Here is a tiny trained network, its code and every weight. The questions are about switching its units off for an input and a target symbol, where a switched-off unit gives its printed mean instead of its output.

import numpy as np


def w(rows, s, z=0):
    codes = np.array(rows[::2]) - 128.0
    scale = np.full(codes.shape[1], s)
    scale[-1] = z or s
    return codes * scale


def norm(h):
    return h / np.sqrt((h * h).mean(-1, keepdims=True) + 1e-5)


def f(y):
    return y / 2 * (1 + np.tanh(0.7978845608 * (y + 0.044715 * y**3)))


def softmax(a):
    e = np.exp(a - a.max(-1, keepdims=True))
    return e / e.sum(-1, keepdims=True)


def log_softmax(a):
    a = a - a.max(-1, keepdims=True)
    return a - np.log(np.exp(a).sum(-1, keepdims=True))


def net(x, mask):
    ids = ['αβγδεζηθλξπτφψω'.index(c) for c in x.split()]
    T = len(ids)
    res = E[ids] + P[:T]
    u = 0
    for l in range(2):
        q, k, v = (norm(res) @ M[l].T for M in (Q, K, V))
        z = softmax(np.where(np.tri(T) > 0, q @ k.T / 4**0.5, -1e9)) @ v
        res = res + np.where(mask[u], z, O[l][:, -1]) @ O[l][:, :-1]
        u += 1
        y = f(norm(res) @ A[l][:, :-1].T + A[l][:, -1])
        res = res + np.where(mask[u : u + 4], y, B[l][:, -1]) @ B[l][:, :-1]
        u += 4
    return log_softmax(norm(res)[-1] @ U[:, :-1].T + U[:, -1])


Q, K, V, O, A, B = {}, {}, {}, {}, {}, {}
E = w([
[109,136,199,120],'α',
[165,217,104,92],'β',
[141,45,152,138],'γ',
[98,64,39,153],'δ',
[134,32,123,143],'ε',
[150,37,87,165],'ζ',
[82,152,61,160],'η',
[183,77,205,139],'θ',
[195,103,169,101],'λ',
[100,204,8,101],'ξ',
[78,139,118,183],'π',
[168,173,172,140],'τ',
[111,137,113,80],'φ',
[143,72,191,180],'ψ',
[101,227,77,139],'ω',
],0.017)
P = w([
[202,110,183,94],'0',
[123,166,211,107],'1',
[68,181,255,229],'2',
[86,95,68,152],'3',
[92,115,133,137],'4',
[104,88,105,98],'5',
[122,69,135,128],'6',
[103,116,192,145],'7',
[124,126,176,60],'8',
],0.0064)
Q[0] = w([
[255,190,108,92],'0.h1',
[138,123,154,207],'0.h1',
[62,199,105,152],'0.h1',
[94,188,79,165],'0.h1',
],0.0063)
K[0] = w([
[144,127,48,186],'0.h1',
[202,103,66,156],'0.h1',
[152,29,102,1],'0.h1',
[227,149,133,216],'0.h1',
],0.0084)
V[0] = w([
[71,165,222,206],'0.h1',
[169,254,115,184],'0.h1',
[201,194,166,150],'0.h1',
[134,120,121,165],'0.h1',
],0.0081)
O[0] = w([
[126,238,225,128,215],'0.h1',
[59,95,255,166,255],'0.h1',
[147,235,98,253,213],'0.h1',
[80,46,154,84,126],'0.h1',
],0.0068,0.0018)
A[0] = w([
[124,57,78,138,84],'0.n1',
[134,135,156,122,11],'0.n2',
[89,233,180,1,252],'0.n3',
[120,114,2,113,75],'0.n4',
],0.0087,0.003)
B[0] = w([
[156,171,143,116,139],'0.n1',
[72,33,142,119,111],'0.n2',
[120,3,120,227,254],'0.n3',
[171,42,167,119,196],'0.n4',
],0.0068,0.0051)
Q[1] = w([
[106,169,161,112],'1.h1',
[156,83,1,244],'1.h1',
[93,92,32,127],'1.h1',
[71,91,62,145],'1.h1',
],0.0097)
K[1] = w([
[132,63,170,109],'1.h1',
[198,155,152,62],'1.h1',
[254,137,150,117],'1.h1',
[228,129,103,168],'1.h1',
],0.0097)
V[1] = w([
[197,195,110,137],'1.h1',
[50,141,184,118],'1.h1',
[146,58,88,133],'1.h1',
[2,52,115,32],'1.h1',
],0.0099)
O[1] = w([
[192,157,194,114,88],'1.h1',
[74,10,71,195,137],'1.h1',
[109,143,110,62,157],'1.h1',
[70,135,5,156,3],'1.h1',
],0.011,0.0037)
A[1] = w([
[169,16,211,84,164],'1.n1',
[173,118,56,91,232],'1.n2',
[116,90,254,124,156],'1.n3',
[199,155,173,23,253],'1.n4',
],0.0084,0.0037)
B[1] = w([
[105,253,116,194,241],'1.n1',
[66,112,55,65,160],'1.n2',
[221,193,167,225,253],'1.n3',
[146,225,101,237,243],'1.n4',
],0.0068,0.0062)
U = w([
[135,151,103,113,151],'α',
[98,136,194,92,135],'β',
[168,94,151,139,53],'γ',
[143,246,59,117,71],'δ',
[141,117,91,83,82],'ε',
[112,108,154,106,4],'ζ',
[93,98,133,160,189],'η',
[160,137,159,123,142],'θ',
[187,124,86,103,136],'λ',
[84,111,141,171,91],'ξ',
[65,60,1,189,197],'π',
[151,119,188,131,171],'τ',
[63,160,97,120,58],'φ',
[176,137,92,128,49],'ψ',
[173,157,221,26,254],'ω',
],0.0073,0.0039)

Each question gives the input, a string of symbols that net reads in full, and the target symbol t.
The units are the heads (4 rows each of Q, K, V and O) and the neurons (one row each of A and B). Each row of codes is followed by its name. A weight is (code - 128) times the scale printed after its matrix; where a second scale follows, it is the last column's (O, A, B and U).
mask holds one flag per unit, layer by layer, with each layer's heads first. A switched-off unit (its flag False) gives its mean, the last column of its rows in O or B, instead of its output. The means were averaged over made-up inputs and are rounded, as every weight is.
A unit's drop is (log p(t) with every unit on - log p(t) with that unit switched off) / (log p(t) with every unit on - log p(t) with every unit switched off).
The circuit of an input: a set's keep is (log p(t) with only the set's units on - log p(t) with every unit switched off) / (log p(t) with every unit on - log p(t) with every unit switched off). Starting from all 10 units, units are removed one at a time, each time the one whose removal leaves the highest keep (on an exact tie, the one counted first), for as long as the keep stays at least 0.8.
units of the circuit, in order: the units of the circuit, biggest drop first
most important unit: the unit with the biggest drop
drop of u: that unit's drop, to one decimal
input η η ε η λ β β, target π: most important unit => 0.h1
input η α ω, target π: units of the circuit, in order => (1.h1; 0.h1; 0.n3)
input η η η θ π η η ε, target π: units of the circuit, in order => (1.h1; 0.h1)
input η η λ β λ, target π: units of the circuit, in order => (1.h1; 0.h1)
input η ζ π, target π: units of the circuit, in order => (0.h1; 1.h1)
input η ω β δ λ λ λ θ, target π: units of the circuit, in order => (0.h1; 1.h1; 0.n3)
input η ε λ θ λ τ, target π: units of the circuit, in order => (0.h1; 1.h1)
input η η ζ, target π: units of the circuit, in order => (0.h1; 1.h1)
input η η φ, target π: units of the circuit, in order => (1.h1; 0.h1)
input η φ η β ψ η ω ε, target π: units of the circuit, in order => (1.h1; 0.h1; 0.n3)
input η η η η η λ β ω, target π: drop of 0.h1 => 1.3
input η δ ξ, target π: drop of 0.h1 => 0.3
input η η η, target π: drop of 0.h1 => 1.3
input η λ λ ψ ω ψ ζ δ η, target π: drop of 0.h1 => 2.0
input η α α δ λ δ θ, target π: most important unit => 1.h1
input η λ β τ ψ, target π: units of the circuit, in order => (0.h1; 1.h1; 0.n3)
input η γ θ α α, target π: units of the circuit, in order => (1.h1; 0.h1)
